Here is a tiny trained network, its code and every weight. The questions are about switching its units off for an input and a target symbol, where a switched-off unit gives its printed mean instead of its output.

import numpy as np


def w(rows, s, z=0):
    codes = np.array(rows[::2]) - 128.0
    scale = np.full(codes.shape[1], s)
    scale[-1] = z or s
    return codes * scale


def norm(h):
    return h / np.sqrt((h * h).mean(-1, keepdims=True) + 1e-5)


def f(y):
    return y / 2 * (1 + np.tanh(0.7978845608 * (y + 0.044715 * y**3)))


def softmax(a):
    e = np.exp(a - a.max(-1, keepdims=True))
    return e / e.sum(-1, keepdims=True)


def log_softmax(a):
    a = a - a.max(-1, keepdims=True)
    return a - np.log(np.exp(a).sum(-1, keepdims=True))


def net(x, mask):
    ids = ['δηθλξπφ'.index(c) for c in x.split()]
    T = len(ids)
    res = E[ids] + P[:T]
    u = 0
    for l in range(3):
        q, k, v = (norm(res) @ M[l].T for M in (Q, K, V))
        z = softmax(np.where(np.tri(T) > 0, q @ k.T / 4**0.5, -1e9)) @ v
        res = res + np.where(mask[u], z, O[l][:, -1]) @ O[l][:, :-1]
        u += 1
        y = f(norm(res) @ A[l][:, :-1].T + A[l][:, -1])
        res = res + np.where(mask[u : u + 4], y, B[l][:, -1]) @ B[l][:, :-1]
        u += 4
    return log_softmax(norm(res)[-1] @ U[:, :-1].T + U[:, -1])


Q, K, V, O, A, B = {}, {}, {}, {}, {}, {}
E = w([
[184,108,143,99,167],'δ',
[241,252,209,75,34],'η',
[180,107,110,184,129],'θ',
[126,110,133,166,31],'λ',
[115,118,239,153,119],'ξ',
[112,145,68,79,111],'π',
[157,171,122,125,128],'φ',
],0.023)
P = w([
[24,127,95,255,172],'0',
[137,154,155,64,103],'1',
[134,154,153,55,117],'2',
[136,146,151,56,121],'3',
[119,196,160,137,118],'4',
[116,190,153,149,120],'5',
[96,188,183,124,129],'6',
[103,193,162,140,131],'7',
[107,185,161,140,128],'8',
],0.0072)
Q[0] = w([
[69,93,196,153,139],'0.h0',
[81,111,103,167,2],'0.h0',
[120,80,72,129,144],'0.h0',
[128,92,165,207,48],'0.h0',
],0.013)
K[0] = w([
[84,110,178,93,98],'0.h0',
[132,147,103,119,6],'0.h0',
[112,91,103,200,102],'0.h0',
[192,121,200,186,41],'0.h0',
],0.013)
V[0] = w([
[99,62,3,228,182],'0.h0',
[31,5,174,196,19],'0.h0',
[45,58,101,203,124],'0.h0',
[187,122,80,118,6],'0.h0',
],0.005)
O[0] = w([
[104,142,168,3,255,4],'0.h0',
[237,21,187,196,144,48],'0.h0',
[80,218,10,246,227,21],'0.h0',
[107,91,82,62,90,178],'0.h0',
],0.0044)
A[0] = w([
[153,85,2,83,98,55],'0.n0',
[146,114,166,227,103,93],'0.n1',
[167,192,179,86,101,150],'0.n2',
[50,212,186,76,30,6],'0.n3',
],0.0075,0.0023)
B[0] = w([
[23,2,157,143,105,136],'0.n0',
[155,118,48,173,155,185],'0.n1',
[198,79,91,111,48,255],'0.n2',
[164,30,173,69,197,238],'0.n3',
],0.0088,0.0057)
Q[1] = w([
[75,204,249,165,123],'1.h0',
[108,87,152,194,130],'1.h0',
[82,177,43,191,153],'1.h0',
[142,193,138,138,224],'1.h0',
],0.013)
K[1] = w([
[174,138,254,123,123],'1.h0',
[187,92,144,126,71],'1.h0',
[175,105,112,54,92],'1.h0',
[173,170,127,109,199],'1.h0',
],0.013)
V[1] = w([
[55,122,15,193,139],'1.h0',
[132,137,60,75,1],'1.h0',
[44,80,221,159,128],'1.h0',
[233,92,121,106,83],'1.h0',
],0.0079)
O[1] = w([
[42,42,117,101,95,141],'1.h0',
[84,164,134,85,64,138],'1.h0',
[46,100,253,122,190,149],'1.h0',
[222,75,98,110,95,250],'1.h0',
],0.0072,0.0027)
A[1] = w([
[2,104,158,89,178,4],'1.n0',
[101,65,63,183,225,119],'1.n1',
[53,166,136,192,159,64],'1.n2',
[153,14,248,64,194,29],'1.n3',
],0.0072,0.0022)
B[1] = w([
[83,97,186,119,108,137],'1.n0',
[164,195,189,40,146,140],'1.n1',
[225,142,84,132,8,106],'1.n2',
[121,143,92,179,137,251],'1.n3',
],0.013,0.0033)
Q[2] = w([
[118,141,170,115,11],'2.h0',
[161,249,42,208,83],'2.h0',
[117,115,51,83,155],'2.h0',
[217,83,115,72,145],'2.h0',
],0.012)
K[2] = w([
[108,113,127,117,4],'2.h0',
[222,117,157,226,76],'2.h0',
[122,161,58,161,159],'2.h0',
[130,208,111,157,177],'2.h0',
],0.015)
V[2] = w([
[118,179,20,106,35],'2.h0',
[113,239,181,141,205],'2.h0',
[181,1,168,107,204],'2.h0',
[125,68,240,171,89],'2.h0',
],0.0061)
O[2] = w([
[149,148,91,216,161,187],'2.h0',
[171,77,3,22,123,4],'2.h0',
[208,16,182,212,172,162],'2.h0',
[113,220,189,112,49,184],'2.h0',
],0.0061,0.0032)
A[2] = w([
[183,126,108,130,139,254],'2.n0',
[1,123,144,80,138,76],'2.n1',
[175,187,170,84,84,21],'2.n2',
[100,83,143,147,84,55],'2.n3',
],0.016,0.0065)
B[2] = w([
[73,186,165,152,125,254],'2.n0',
[9,110,183,51,196,173],'2.n1',
[168,159,177,21,9,197],'2.n2',
[63,163,28,237,96,161],'2.n3',
],0.012,0.0096)
U = w([
[156,157,108,117,227,154],'δ',
[146,148,146,87,67,150],'η',
[182,69,53,147,148,253],'θ',
[73,103,62,206,48,90],'λ',
[137,71,213,201,151,17],'ξ',
[6,158,136,126,143,112],'π',
[102,190,8,110,132,103],'φ',
],0.015,0.0041)

Each question gives the input, a string of symbols that net reads in full, and the target symbol t.
The units are the heads (4 rows each of Q, K, V and O) and the neurons (one row each of A and B). Each row of codes is followed by its name. A weight is (code - 128) times the scale printed after its matrix; where a second scale follows, it is the last column's (O, A, B and U).
mask holds one flag per unit, layer by layer, with each layer's heads first. A switched-off unit (its flag False) gives its mean, the last column of its rows in O or B, instead of its output. The means were averaged over made-up inputs and are rounded, as every weight is.
A unit's drop is (log p(t) with every unit on - log p(t) with that unit switched off) / (log p(t) with every unit on - log p(t) with every unit switched off).
The circuit of an input: a set's keep is (log p(t) with only the set's units on - log p(t) with every unit switched off) / (log p(t) with every unit on - log p(t) with every unit switched off). Starting from the 12 units with the biggest drops (on a tie, the unit counted first), units are removed one at a time, each time the one whose removal leaves the highest keep (on an exact tie, the one counted first), for as long as the keep stays at least 0.8.
units of the circuit, in order: the units of the circuit, biggest drop first
top k neurons: the k neurons with the biggest drops, biggest first
top k neurons in layer l: the k neurons of layer l with the biggest drops, biggest first
drop of u: that unit's drop, to one decimal
input η π θ, target λ: units of the circuit, in order => [1.h0; 0.n0; 2.n3]
input θ δ θ η θ ξ λ θ, target δ: units of the circuit, in order => [0.n2; 0.h0; 1.n1]
input θ ξ η δ, target θ: units of the circuit, in order => [2.h0; 1.n1; 0.h0; 2.n2]
input θ φ π φ δ, target θ: top 3 neurons => [1.n1; 2.n2; 0.n2]
input θ π θ δ θ θ, target δ: units of the circuit, in order => [0.h0; 0.n2; 1.n1]
input φ φ φ θ, target φ: units of the circuit, in order => [2.h0; 0.h0; 0.n3]
input δ π θ, target θ: top 3 neurons => [0.n2; 0.n0; 2.n2]
input φ λ λ η φ, target φ: units of the circuit, in order => [2.h0; 0.n3; 0.h0]
input θ φ φ φ η θ φ, target θ: top neuron => [0.n3]
input λ θ η δ λ θ δ, target λ: top 3 neurons => [0.n3; 0.n2; 2.n3]
input η η θ, target λ: top 2 neurons => [0.n3; 0.n0]
input λ π η λ η θ δ φ, target λ: top 2 neurons in layer 0 => [0.n3; 0.n2]
input δ δ η π η η η φ, target δ: top 3 neurons => [0.n3; 2.n2; 2.n0]
input λ δ π θ, target ξ: top 2 neurons in layer 2 => [2.n2; 2.n1]
input λ η η η δ, target λ: top 2 neurons in layer 1 => [1.n1; 1.n3]
input π η δ, target π: top neuron in layer 2 => [2.n1]
input φ δ θ, target φ: top 2 neurons in layer 0 => [0.n3; 0.n0]
input θ ξ δ ξ π π φ φ, target θ: top 2 neurons in layer 0 => [0.n3; 0.n2]
input δ η φ η δ λ δ, target δ: drop of 2.h0 => 0.1
input π λ φ, target π: drop of 1.h0 => 1.1
input ξ π ξ η η η δ φ, target ξ: drop of 0.h0 => 0.1
input π λ π θ, target π: drop of 1.h0 => 0.3
input π η π φ φ, target π: top neuron => [2.n1]
